Below is a small trained network, with its code and all its weights. Each question gives an input and a class and asks what happens when units are switched off, that is, made to give their printed mean instead of their output.

import numpy as np


def w(rows, s, z=0):
    codes = np.array(rows[::2]) - 128.0
    scale = np.full(codes.shape[1], s)
    scale[-1] = z or s
    return codes * scale


def f(y):
    return y / 2 * (1 + np.tanh(0.7978845608 * (y + 0.044715 * y**3)))


def log_softmax(a):
    a = a - a.max(-1, keepdims=True)
    return a - np.log(np.exp(a).sum(-1, keepdims=True))


def net(x, mask):
    res = np.array(x, float).reshape(1, 7) / 4 @ E
    y = f(res @ A[0][:, :-1].T + A[0][:, -1])
    res = res + np.where(mask, y, B[0][:, -1]) @ B[0][:, :-1]
    return log_softmax(res[-1] @ U[:, :-1].T + U[:, -1])


A, B = {}, {}
E = w([
[123,128,127],'x0',
[73,143,141],'x1',
[137,254,30],'x2',
[76,142,143],'x3',
[130,128,127],'x4',
[163,154,239],'x5',
[149,123,124],'x6',
],0.0092)
A[0] = w([
[83,218,102,106],'N1',
[80,115,161,5],'N2',
[128,161,65,177],'N3',
[130,86,140,18],'N4',
[168,106,101,74],'N5',
[149,163,183,14],'N6',
[177,169,97,20],'N7',
[160,76,120,77],'N8',
[111,82,137,9],'N9',
[99,168,113,187],'N10',
[117,106,92,30],'N11',
[117,82,194,106],'N12',
[105,120,62,201],'N13',
[166,97,141,48],'N14',
[170,10,104,65],'N15',
[107,93,137,21],'N16',
[182,97,179,156],'N17',
[116,76,131,54],'N18',
[215,131,139,16],'N19',
[137,90,67,160],'N20',
[191,185,180,136],'N21',
[67,65,132,152],'N22',
],0.013,0.0032)
B[0] = w([
[180,145,187,253],'N1',
[76,173,116,144],'N2',
[134,104,150,239],'N3',
[130,227,150,148],'N4',
[46,149,123,137],'N5',
[28,116,201,158],'N6',
[167,230,179,177],'N7',
[100,190,146,160],'N8',
[165,185,139,150],'N9',
[185,108,80,194],'N10',
[3,172,153,137],'N11',
[145,209,79,231],'N12',
[118,91,175,225],'N13',
[102,184,97,149],'N14',
[137,157,106,233],'N15',
[161,176,99,140],'N16',
[127,119,51,219],'N17',
[138,233,127,161],'N18',
[30,172,99,157],'N19',
[35,43,193,194],'N20',
[18,15,184,208],'N21',
[219,145,92,213],'N22',
],0.0052,0.0069)
U = w([
[220,252,87,11],'0',
[182,98,125,241],'1',
[142,132,103,208],'2',
[204,90,129,205],'3',
[64,47,149,4],'4',
[138,150,103,110],'5',
],0.012,0.0045)

Each question gives the input, the list of numbers given to net, and the class t.
The units are the neurons (one row each of A and B). Each row of codes is followed by its name. A weight is (code - 128) times the scale printed after its matrix; where a second scale follows, it is the last column's (A, B and U).
mask holds one flag per neuron, in row order. A switched-off neuron (its flag False) gives its mean, the last column of its row in B, instead of its output. The means were averaged over made-up inputs and are rounded, as every weight is.
A unit's drop is (log p(t) with every unit on - log p(t) with that unit switched off) / (log p(t) with every unit on - log p(t) with every unit switched off).
The circuit of an input: a set's keep is (log p(t) with only the set's units on - log p(t) with every unit switched off) / (log p(t) with every unit on - log p(t) with every unit switched off). Starting from the 12 units with the biggest drops (on a tie, the unit counted first), units are removed one at a time, each time the one whose removal leaves the highest keep (on an exact tie, the one counted first), for as long as the keep stays at least 0.8.
circuit, biggest first: the units of the circuit, biggest drop first
unit that matters most: the unit with the biggest drop
k most important neurons: the k neurons with the biggest drops, biggest first
drop of u: that unit's drop, to one decimal
input [5,-1,0,-6,3,8,5], class 4: circuit, biggest first => [N21, N6]
input [-4,-8,-3,-4,-6,5,7], class 5: unit that matters most => N19
input [-6,-4,3,-7,-1,4,7], class 2: circuit, biggest first => [N21, N19]
input [6,-8,7,-3,-8,-4,6], class 1: circuit, biggest first => [N20, N13]
input [5,0,0,1,2,7,-6], class 4: circuit, biggest first => [N21, N6]
input [0,-8,6,-5,-2,4,0], class 5: 2 most important neurons => [N21, N19]
input [-7,-1,5,-4,7,7,-1], class 1: drop of N21 => 0.6
input [-4,6,5,-6,-6,-6,5], class 1: drop of N13 => 0.1
input [-8,5,-6,6,8,-7,-1], class 1: drop of N1 => -0.1
input [-5,-8,1,-1,4,8,3], class 4: drop of N4 => 0.0
